Below is a small trained network, with its code and all its weights. Each question gives an input and a class and asks what happens when units are switched off, that is, made to give their printed mean instead of their output.

import numpy as np


def w(rows, s, z=0):
    codes = np.array(rows[::2]) - 128.0
    scale = np.full(codes.shape[1], s)
    scale[-1] = z or s
    return codes * scale


def norm(h):
    return h / np.sqrt((h * h).mean(-1, keepdims=True) + 1e-5)


def f(y):
    return np.maximum(y, 0)


def log_softmax(a):
    a = a - a.max(-1, keepdims=True)
    return a - np.log(np.exp(a).sum(-1, keepdims=True))


def net(x, mask):
    res = np.array(x, float).reshape(1, 7) / 4 @ E
    u = 0
    for l in range(3):
        y = f(norm(res) @ A[l][:, :-1].T + A[l][:, -1])
        res = res + np.where(mask[u : u + 16], y, B[l][:, -1]) @ B[l][:, :-1]
        u += 16
    return log_softmax(norm(res)[-1] @ U[:, :-1].T + U[:, -1])


A, B = {}, {}
E = w([
[108,184,47,132,112,37,64],'x0',
[13,143,109,151,75,198,56],'x1',
[114,148,181,120,97,33,196],'x2',
[130,82,182,27,65,93,65],'x3',
[162,87,89,68,72,87,154],'x4',
[162,35,74,198,201,117,109],'x5',
[2,74,118,93,209,84,130],'x6',
],0.0065)
A[0] = w([
[142,128,156,162,165,123,122,87],'L0N0',
[137,105,153,179,142,140,143,110],'L0N1',
[154,141,143,114,105,101,136,112],'L0N2',
[145,100,118,155,104,133,166,81],'L0N3',
[205,177,119,123,193,186,183,2],'L0N4',
[93,203,125,124,104,128,125,108],'L0N5',
[135,126,77,2,158,67,74,17],'L0N6',
[108,92,87,112,138,131,95,79],'L0N7',
[236,146,81,133,27,66,199,37],'L0N8',
[114,45,160,158,109,62,126,78],'L0N9',
[163,75,103,68,156,81,103,68],'L0N10',
[104,222,133,180,92,108,92,65],'L0N11',
[114,106,89,188,116,225,58,59],'L0N12',
[113,172,125,150,126,101,134,57],'L0N13',
[26,125,146,67,75,151,113,62],'L0N14',
[135,116,98,145,135,190,99,110],'L0N15',
],0.012,0.0038)
B[0] = w([
[122,89,106,123,133,147,165,157],'L0N0',
[122,88,156,119,150,135,104,171],'L0N1',
[129,128,67,144,128,95,117,171],'L0N2',
[136,122,181,99,109,124,122,154],'L0N3',
[122,105,171,158,137,189,249,201],'L0N4',
[83,170,150,166,126,98,129,196],'L0N5',
[123,162,124,9,192,110,105,206],'L0N6',
[161,158,124,88,125,155,165,168],'L0N7',
[216,127,111,152,40,39,127,254],'L0N8',
[103,65,159,144,166,94,108,180],'L0N9',
[129,187,168,73,191,121,125,191],'L0N10',
[99,222,142,161,169,116,133,212],'L0N11',
[176,161,85,140,123,187,51,234],'L0N12',
[133,175,169,116,131,124,143,151],'L0N13',
[74,116,123,83,26,152,178,233],'L0N14',
[151,130,119,158,124,161,88,190],'L0N15',
],0.018,0.0068)
A[1] = w([
[97,114,141,68,157,136,110,106],'L1N0',
[160,123,136,137,137,157,189,28],'L1N1',
[190,123,149,131,147,226,183,74],'L1N2',
[158,119,122,131,109,94,107,20],'L1N3',
[104,55,154,125,132,92,80,96],'L1N4',
[78,172,146,194,151,85,88,7],'L1N5',
[124,6,190,212,177,141,127,161],'L1N6',
[165,119,66,88,142,65,163,155],'L1N7',
[157,55,186,163,207,171,233,121],'L1N8',
[150,125,71,159,106,92,122,62],'L1N9',
[178,100,124,147,87,74,100,72],'L1N10',
[127,91,36,181,137,206,15,59],'L1N11',
[144,91,113,150,117,63,111,5],'L1N12',
[85,109,134,123,145,124,157,93],'L1N13',
[39,63,101,128,44,109,103,51],'L1N14',
[99,65,122,60,213,91,82,123],'L1N15',
],0.014,0.0027)
B[1] = w([
[91,85,125,118,135,136,104,192],'L1N0',
[133,93,176,159,118,117,81,174],'L1N1',
[114,87,169,210,152,130,82,235],'L1N2',
[138,114,137,139,137,141,187,162],'L1N3',
[131,180,78,89,145,105,156,159],'L1N4',
[83,180,169,148,153,80,122,176],'L1N5',
[134,144,4,169,106,53,166,219],'L1N6',
[159,103,189,79,143,110,79,223],'L1N7',
[120,87,121,231,85,92,47,254],'L1N8',
[147,102,166,126,137,134,163,171],'L1N9',
[164,135,146,139,142,123,199,200],'L1N10',
[187,156,96,100,186,222,142,253],'L1N11',
[164,151,131,111,89,142,167,167],'L1N12',
[178,151,134,123,89,146,109,159],'L1N13',
[90,81,133,127,69,148,122,187],'L1N14',
[126,153,92,54,173,79,69,222],'L1N15',
],0.023,0.0073)
A[2] = w([
[69,97,119,134,109,169,141,114],'L2N0',
[30,179,140,144,137,127,176,97],'L2N1',
[187,128,107,116,176,224,153,23],'L2N2',
[115,161,187,162,119,132,166,96],'L2N3',
[179,97,95,134,83,150,151,112],'L2N4',
[181,93,144,118,100,136,82,193],'L2N5',
[165,111,117,157,137,163,109,96],'L2N6',
[249,132,170,105,79,110,230,30],'L2N7',
[150,128,111,134,176,231,116,62],'L2N8',
[129,92,143,55,206,153,161,95],'L2N9',
[76,137,115,79,84,199,118,38],'L2N10',
[114,106,124,159,101,128,172,49],'L2N11',
[138,179,125,141,194,85,101,44],'L2N12',
[101,136,12,114,102,85,160,85],'L2N13',
[103,135,148,89,128,108,147,138],'L2N14',
[62,65,125,98,71,200,191,2],'L2N15',
],0.016,0.0025)
B[2] = w([
[184,113,109,110,72,121,126,162],'L2N0',
[83,187,101,145,97,151,162,189],'L2N1',
[197,195,93,123,143,179,96,212],'L2N2',
[103,141,77,99,193,105,148,180],'L2N3',
[88,187,153,105,144,82,91,184],'L2N4',
[47,135,126,159,164,137,165,202],'L2N5',
[128,162,150,140,119,139,46,190],'L2N6',
[165,70,244,125,188,152,238,254],'L2N7',
[220,176,118,88,124,184,108,221],'L2N8',
[10,134,170,176,170,144,42,185],'L2N9',
[176,44,169,153,99,147,145,201],'L2N10',
[105,100,151,148,149,132,80,156],'L2N11',
[95,112,101,105,82,135,187,193],'L2N12',
[228,141,57,50,131,112,187,169],'L2N13',
[85,89,135,162,175,211,108,179],'L2N14',
[135,74,107,109,6,146,147,181],'L2N15',
],0.023,0.0094)
U = w([
[68,110,138,27,178,92,73,142],'0',
[146,80,113,246,109,78,90,106],'1',
[201,177,104,135,155,197,82,183],'2',
[161,88,219,125,156,86,198,230],'3',
[48,219,111,140,104,118,181,2],'4',
[106,69,116,87,6,153,147,110],'5',
[160,106,36,101,119,45,125,51],'6',
],0.017,0.0023)

Each question gives the input, the list of numbers given to net, and the class t.
The units are the neurons (one row each of A and B). Each row of codes is followed by its name. A weight is (code - 128) times the scale printed after its matrix; where a second scale follows, it is the last column's (A, B and U).
mask holds one flag per neuron, layer by layer. A switched-off neuron (its flag False) gives its mean, the last column of its row in B, instead of its output. The means were averaged over made-up inputs and are rounded, as every weight is.
A unit's drop is (log p(t) with every unit on - log p(t) with that unit switched off) / (log p(t) with every unit on - log p(t) with every unit switched off).
The circuit of an input: a set's keep is (log p(t) with only the set's units on - log p(t) with every unit switched off) / (log p(t) with every unit on - log p(t) with every unit switched off). Starting from the 12 units with the biggest drops (on a tie, the unit counted first), units are removed one at a time, each time the one whose removal leaves the highest keep (on an exact tie, the one counted first), for as long as the keep stays at least 0.8.
circuit, biggest first: the units of the circuit, biggest drop first
most important unit: the unit with the biggest drop
k most important neurons: the k neurons with the biggest drops, biggest first
k most important neurons of layer l: the k neurons of layer l with the biggest drops, biggest first
drop of u: that unit's drop, to one decimal
input [3,2,2,-4,-7,0,-3], class 4: most important unit => L0N11
input [2,4,0,3,-7,-1,-7], class 4: circuit, biggest first => (L0N11, L2N12)
input [-7,-4,-8,-4,8,0,-7], class 1: circuit, biggest first => (L0N4, L1N8)
input [-7,-4,3,0,4,7,0], class 6: circuit, biggest first => (L1N6, L0N9)
input [-1,7,-8,2,7,0,8], class 5: 2 most important neurons => (L0N14, L2N15)
input [6,1,-8,4,-4,-8,-4], class 4: 2 most important neurons => (L0N11, L0N5)
input [3,6,7,3,7,1,7], class 0: 2 most important neurons => (L0N6, L1N15)
input [5,4,6,5,1,-3,0], class 5: 2 most important neurons => (L0N14, L1N14)
input [-2,-4,0,-3,-1,6,3], class 1: 2 most important neurons => (L1N8, L0N4)
input [2,1,7,3,-2,-4,-1], class 4: 2 most important neurons => (L0N11, L0N5)
input [8,8,-5,8,-6,-5,-1], class 5: 2 most important neurons => (L0N14, L2N10)
input [1,6,3,-1,1,2,-8], class 3: 2 most important neurons => (L0N8, L2N7)
input [-3,-2,-3,-8,-8,3,-4], class 1: 2 most important neurons => (L0N4, L1N8)
input [-6,6,2,6,2,5,0], class 5: circuit, biggest first => (L0N14)
input [-7,0,-1,4,-7,3,3], class 6: 2 most important neurons => (L1N6, L0N1)
input [5,6,5,6,1,-2,-6], class 3: 2 most important neurons of layer 0 => (L0N8, L0N10)
input [-7,0,-2,8,-4,-1,-3], class 5: 3 most important neurons => (L0N4, L0N12, L0N8)
input [-8,-7,6,-4,0,8,-6], class 1: 2 most important neurons => (L1N8, L0N4)
input [-1,5,0,1,6,0,7], class 5: drop of L0N14 => 1.5
input [-7,-1,5,-5,1,6,-7], class 1: circuit, biggest first => (L1N8)
input [8,-3,1,-1,-6,8,6], class 0: drop of L0N4 => 0.2
input [3,-2,8,-7,-1,6,-8], class 3: drop of L0N8 => 2.6
input [8,-2,-7,-3,1,6,6], class 0: drop of L2N9 => 0.2
